Below is a small trained network, with its code and all its weights. Each question gives an input and a target symbol and asks what happens when units are switched off, that is, made to give their printed mean instead of their output.

import numpy as np


def w(rows, s, z=0):
    codes = np.array(rows[::2]) - 128.0
    scale = np.full(codes.shape[1], s)
    scale[-1] = z or s
    return codes * scale


def f(y):
    return y / 2 * (1 + np.tanh(0.7978845608 * (y + 0.044715 * y**3)))


def softmax(a):
    e = np.exp(a - a.max(-1, keepdims=True))
    return e / e.sum(-1, keepdims=True)


def log_softmax(a):
    a = a - a.max(-1, keepdims=True)
    return a - np.log(np.exp(a).sum(-1, keepdims=True))


def net(x, mask):
    ids = ['βγεζλμφ'.index(c) for c in x.split()]
    T = len(ids)
    res = E[ids] + P[:T]
    u = 0
    for l in range(2):
        r = res
        for j in range(2):
            rows = slice(3 * j, 3 * j + 3)
            q, k, v = (r @ M[l][rows].T for M in (Q, K, V))
            z = softmax(np.where(np.tri(T) > 0, q @ k.T / 3**0.5, -1e9)) @ v
            o = O[l][rows]
            res = res + np.where(mask[u + j], z, o[:, -1]) @ o[:, :-1]
        u += 2
        y = f(res @ A[l][:, :-1].T + A[l][:, -1])
        res = res + np.where(mask[u : u + 4], y, B[l][:, -1]) @ B[l][:, :-1]
        u += 4
    return log_softmax(res[-1] @ U[:, :-1].T + U[:, -1])


Q, K, V, O, A, B = {}, {}, {}, {}, {}, {}
E = w([
[68,196,207,68],'β',
[4,126,168,119],'γ',
[79,141,80,98],'ε',
[1,149,183,85],'ζ',
[49,251,16,62],'λ',
[182,115,50,161],'μ',
[26,89,127,159],'φ',
],0.0095)
P = w([
[133,149,76,192],'0',
[124,211,125,211],'1',
[69,157,116,208],'2',
[253,114,147,94],'3',
[143,110,26,72],'4',
[101,42,210,168],'5',
[125,103,68,200],'6',
[88,177,62,30],'7',
],0.018)
Q[0] = w([
[133,150,141,120],'L0H0',
[151,225,155,169],'L0H0',
[127,148,94,93],'L0H0',
[178,56,205,45],'L0H1',
[176,170,177,190],'L0H1',
[2,140,225,166],'L0H1',
],0.013)
K[0] = w([
[117,146,151,94],'L0H0',
[147,139,165,179],'L0H0',
[104,147,124,105],'L0H0',
[185,225,250,199],'L0H1',
[218,222,43,102],'L0H1',
[210,64,144,22],'L0H1',
],0.011)
V[0] = w([
[186,103,157,61],'L0H0',
[115,107,211,117],'L0H0',
[84,152,234,110],'L0H0',
[77,79,34,144],'L0H1',
[234,82,82,192],'L0H1',
[172,247,150,34],'L0H1',
],0.011)
O[0] = w([
[235,130,136,219,1],'L0H0',
[133,45,124,137,45],'L0H0',
[97,98,74,157,76],'L0H0',
[175,138,200,62,216],'L0H1',
[254,90,97,21,107],'L0H1',
[72,221,99,93,54],'L0H1',
],0.0097,0.0089)
A[0] = w([
[132,113,254,128,249],'L0N0',
[216,80,166,189,199],'L0N1',
[161,178,36,157,8],'L0N2',
[98,31,185,55,51],'L0N3',
],0.0095,0.0017)
B[0] = w([
[118,2,172,153,220],'L0N0',
[67,229,101,143,135],'L0N1',
[166,12,211,162,121],'L0N2',
[157,118,175,117,255],'L0N3',
],0.011,0.0072)
Q[1] = w([
[245,141,59,254],'L1H0',
[171,103,169,190],'L1H0',
[151,172,85,117],'L1H0',
[195,137,171,187],'L1H1',
[181,225,94,107],'L1H1',
[122,226,210,100],'L1H1',
],0.0096)
K[1] = w([
[105,147,201,13],'L1H0',
[148,99,178,60],'L1H0',
[125,196,155,204],'L1H0',
[92,81,213,109],'L1H1',
[97,153,112,2],'L1H1',
[99,148,129,137],'L1H1',
],0.0096)
V[1] = w([
[118,77,159,92],'L1H0',
[136,93,174,147],'L1H0',
[175,166,134,145],'L1H0',
[84,133,30,117],'L1H1',
[84,189,152,66],'L1H1',
[55,110,254,211],'L1H1',
],0.0086)
O[1] = w([
[173,142,186,189,198],'L1H0',
[213,114,139,56,154],'L1H0',
[166,8,26,174,69],'L1H0',
[87,110,132,128,83],'L1H1',
[2,9,116,95,251],'L1H1',
[95,48,130,179,254],'L1H1',
],0.0064,0.0097)
A[1] = w([
[180,110,149,182,3],'L1N0',
[181,69,129,120,95],'L1N1',
[70,175,10,109,109],'L1N2',
[134,145,90,88,118],'L1N3',
],0.014,0.0046)
B[1] = w([
[211,161,113,83,178],'L1N0',
[93,155,16,154,225],'L1N1',
[244,155,115,141,253],'L1N2',
[125,125,137,249,148],'L1N3',
],0.012,0.013)
U = w([
[128,187,95,192,234],'β',
[180,53,216,230,111],'γ',
[163,82,190,79,110],'ε',
[58,136,82,211,104],'ζ',
[134,184,181,2,167],'λ',
[115,99,59,68,3],'μ',
[246,41,175,127,127],'φ',
],0.0074,0.0025)

Each question gives the input, a string of symbols that net reads in full, and the target symbol t.
The units are the heads (3 rows each of Q, K, V and O) and the neurons (one row each of A and B). Each row of codes is followed by its name. A weight is (code - 128) times the scale printed after its matrix; where a second scale follows, it is the last column's (O, A, B and U).
mask holds one flag per unit, layer by layer, with each layer's heads first. A switched-off unit (its flag False) gives its mean, the last column of its rows in O or B, instead of its output. The means were averaged over made-up inputs and are rounded, as every weight is.
A unit's drop is (log p(t) with every unit on - log p(t) with that unit switched off) / (log p(t) with every unit on - log p(t) with every unit switched off).
top k neurons: the k neurons with the biggest drops, biggest first
top k neurons in layer l: the k neurons of layer l with the biggest drops, biggest first
heads that matter: for each layer, one digit per head in row order, 1 if its drop is at least 0.15 and else 0, layers parted by /
input μ μ γ, target μ: heads that matter	01 / 10
input φ μ μ, target φ: top 2 neurons	L0N0, L1N0
input γ φ β φ ζ β ζ ζ, target β: top 3 neurons	L1N2, L0N0, L0N3
input λ μ λ β, target μ: heads that matter	01 / 00
input μ ζ λ, target φ: heads that matter	01 / 11
input γ γ λ φ φ φ λ, target λ: heads that matter	01 / 00
input β ε ζ ζ β β λ λ, target β: heads that matter	00 / 00
input μ φ β φ φ γ, target φ: heads that matter	10 / 11
input μ ε λ γ μ φ φ, target μ: heads that matter	01 / 00
input φ ζ μ, target φ: heads that matter	01 / 11
input γ λ β β φ, target β: heads that matter	01 / 10
input β ζ ζ ε μ λ λ, target φ: heads that matter	01 / 11
input φ φ λ β φ β β φ, target β: top 2 neurons	L1N2, L0N0
input γ ζ ε ζ φ φ, target ζ: heads that matter	01 / 00
input μ λ φ, target μ: heads that matter	01 / 10
input φ β φ γ β, target φ: heads that matter	01 / 11
input λ γ φ, target λ: heads that matter	11 / 00
input ε ε γ, target ε: heads that matter	11 / 00
input γ β ζ, target γ: top 2 neurons	L1N1, L0N0
input γ μ γ, target γ: top 3 neurons	L0N0, L1N1, L1N0
input φ ζ φ ε ζ ε, target λ: top 3 neurons	L1N1, L0N0, L1N2
input φ λ λ γ, target λ: top 2 neurons	L1N1, L1N3
input ε φ φ, target ε: top 2 neurons in layer 1	L1N1, L1N2
input ε ε ε ζ ε ζ ζ, target ε: top 3 neurons in layer 1	L1N1, L1N2, L1N3
input ζ μ μ ζ, target μ: top neuron in layer 0	L0N0
input φ ε ε β φ ε ε β, target ε: top neuron	L1N1
input γ λ ζ φ, target λ: top 3 neurons in layer 1	L1N1, L1N3, L1N2
input φ φ γ μ γ γ, target μ: top 2 neurons	L1N1, L1N2
input β γ λ γ λ λ, target β: top 2 neurons	L1N2, L0N0
